B, the same points measured another way; then each row and its match in B
B:
ld: [-14   6   7  -3 -14  11   2  10   4  17 -11  -3   0  -1   7  -6  -2  19
  10   3   7]
Rd: [ -3  -5   2   4   4   2 -11 -14   5   9  18   8  15   2   3 -13 -10 -17
   2  15   5]
jz: [-21 -27  -3   7  14   9  -9 -17  25  53  19  -9  -4  -1   6 -21 -15  -8
  19 -12   1]
ds: [  9   9  -3 -12  -7  -2  -3   5  -3 -23  -3   7  -3 -11   1   3   7  16
 -13   8  -2]
tr: [-13   7  13  -3  25   0   9  -8   8  24   5   2  -3 -12  12  22 -13 -18
   6   6  -1]
zl: [-15  32   4  -4  -8  -9  -4 -14 -24 -21  -6   6  16 -11  -6   1   8  -4
   4  16   8]
fz: [ 10 -38   0 -33  31  15  18 -26  56   7  48   6  -1  29  -1  18 -21   8
 -15 -10 -14]
ch: [-12 -17  15   2  -4  -6  13 -27  15  -9  -1   9 -21  -6   6  34  -3  -2
  -3 -22  -1]
sb: [ 18  44   1   9  22  -7   6  18  -8 -34  15  13   0  -7  -1  11  12 -18
 -19  20  10]
Gz: [-22  -3  10  -1  -9  16   1  13  32   0  12  -7   8   4  -5  -3  -7  13
  11   0   9]
Mn: [  3   5   3 -19  -3   2  13   5  22 -42  16   7  -1   5   0  20 -10  13
 -12   0   0]
gr: [  7  11   0 -22 -18   4  10   1   9 -32   5   3   2  14   1  11  -4  19
  -8  -3   2]
lb: [ -3   3  -6   0  -2   2  11  13   3   7 -19   4 -17  -6   1  -1  -4   5
  -1 -12   1]
Fr: [ 23  -1 -15  -2  13   3  12   9  -8   1   0   9 -15   7  -4 -12  -8 -15
 -16  -2   3]
qt: [-16   2  12  16 -15   8   8 -15   9   4   1  -4   1   5   4   7  -4 -19
  10   2   8]
Zn: [  1  25   5   0  19   6  15   5  -4  23 -10   7  -2  -3   9  10   0 -11
  -5  18   5]
gb: [-15 -27  -4 -10  -1  15  14  -8  33  43   8  -1 -21  18  -4 -19 -26   3
   6 -10   4]
nr: [-11 -28  -7 -11 -19  24   1  14  28  48  16  -5  -9  14   4 -31 -21  16
  16 -14   5]
Hj: [  1   7  -5  -7 -13  15  -6  14   3  19   9   2   8   8   0 -31  -6   4
   7  13  11]

[-10  -7 -12 -13   0   2  -6  12   5   3   6  -3  -2  -9   1 -14   4   1
   3  10]  lb
[-14   3   2 -10   1   6   5  -7 -10   9   5   9 -24  19  -5 -10  14  -1
  -4   8]  Hj
[-15   3  11   5   5   0  15  27  -4   5   1  15  12   1  -3  -7  11  -4
  -5   7]  gr
[ 17   1  12 -18   0   9 -11  -3   6 -16 -14   1 -26  16  -2  -9   6  -5
   2  -1]  jz
[ 16  -1  23  -1  -1  -7  -4  31  -4 -16  -1   2  22  40   6 -17   6  10
  -1  -3]  fz
[ -5 -12  -1  13   1  13   4 -24  -5  21  -4   7  29   4   8 -13   3 -10
  -3   4]  sb
[-16  -3  -2 -11  -2   9   4  14  -9   8  10  13  18   2   8   8  -1 -10
   4   2]  ds
[  5  -8  -3   0   6   0   6  15 -10   9   0   0 -25  16   1  -4   3 -11
  -2   3]  Gz
[ 21   0  13   7   1  -6   4 -17  -8  -6  -1  -9 -17  -6  -3  -4   8 -12
  -5  10]  qt
[-16  -6   1  -4  -1  -7 -15  -6   6  -3   0   0   9   5  -5 -19   2  12
   2  10]  Fr
[ 3  0 -8  2  1 13 17 -6  0 13 -9  7 10 -6 -1 13 17 -4  8  7]  zl
[ -1  -7  -9 -11  -1  11  22  15  -5   0  13   0 -17  -2  -2  -3  13  -2
  -2   6]  ld
[ -4   5  -2  -7  -4  -9 -14  17   5 -18   6  -1 -29  14   3 -27  12  -5
   3   0]  gb
[ 16  -8  -9 -11  -2   7  18 -17  -1   9  11  -1   9  -2   4 -15  13   0
   2   8]  Zn
[-10  -6   2   3   3  -7   8  24  -2   4  -2  -2  16   5   9  -1   4  -9
  -6   6]  Mn
[  6  -2  -8   3   2  14   4  27 -10 -27  -4  -1  20 -17  -2  -2   7  -4
   4  10]  ch
[-11   7  -2 -25   0   0 -10  17  -5  -6   9   2 -40  20  -4 -19  13  -1
 -11   6]  nr
[  2  -5   5   1   2  -1  -9 -18   1 -10 -10  -5  -6   9   9   7  11   1
   1  -3]  Rd
[ 19   3 -14  -7  -2  -1  11 -17  -5  -9 -10  -2   5  -3   9  -9   0  -2
  -6   4]  tr
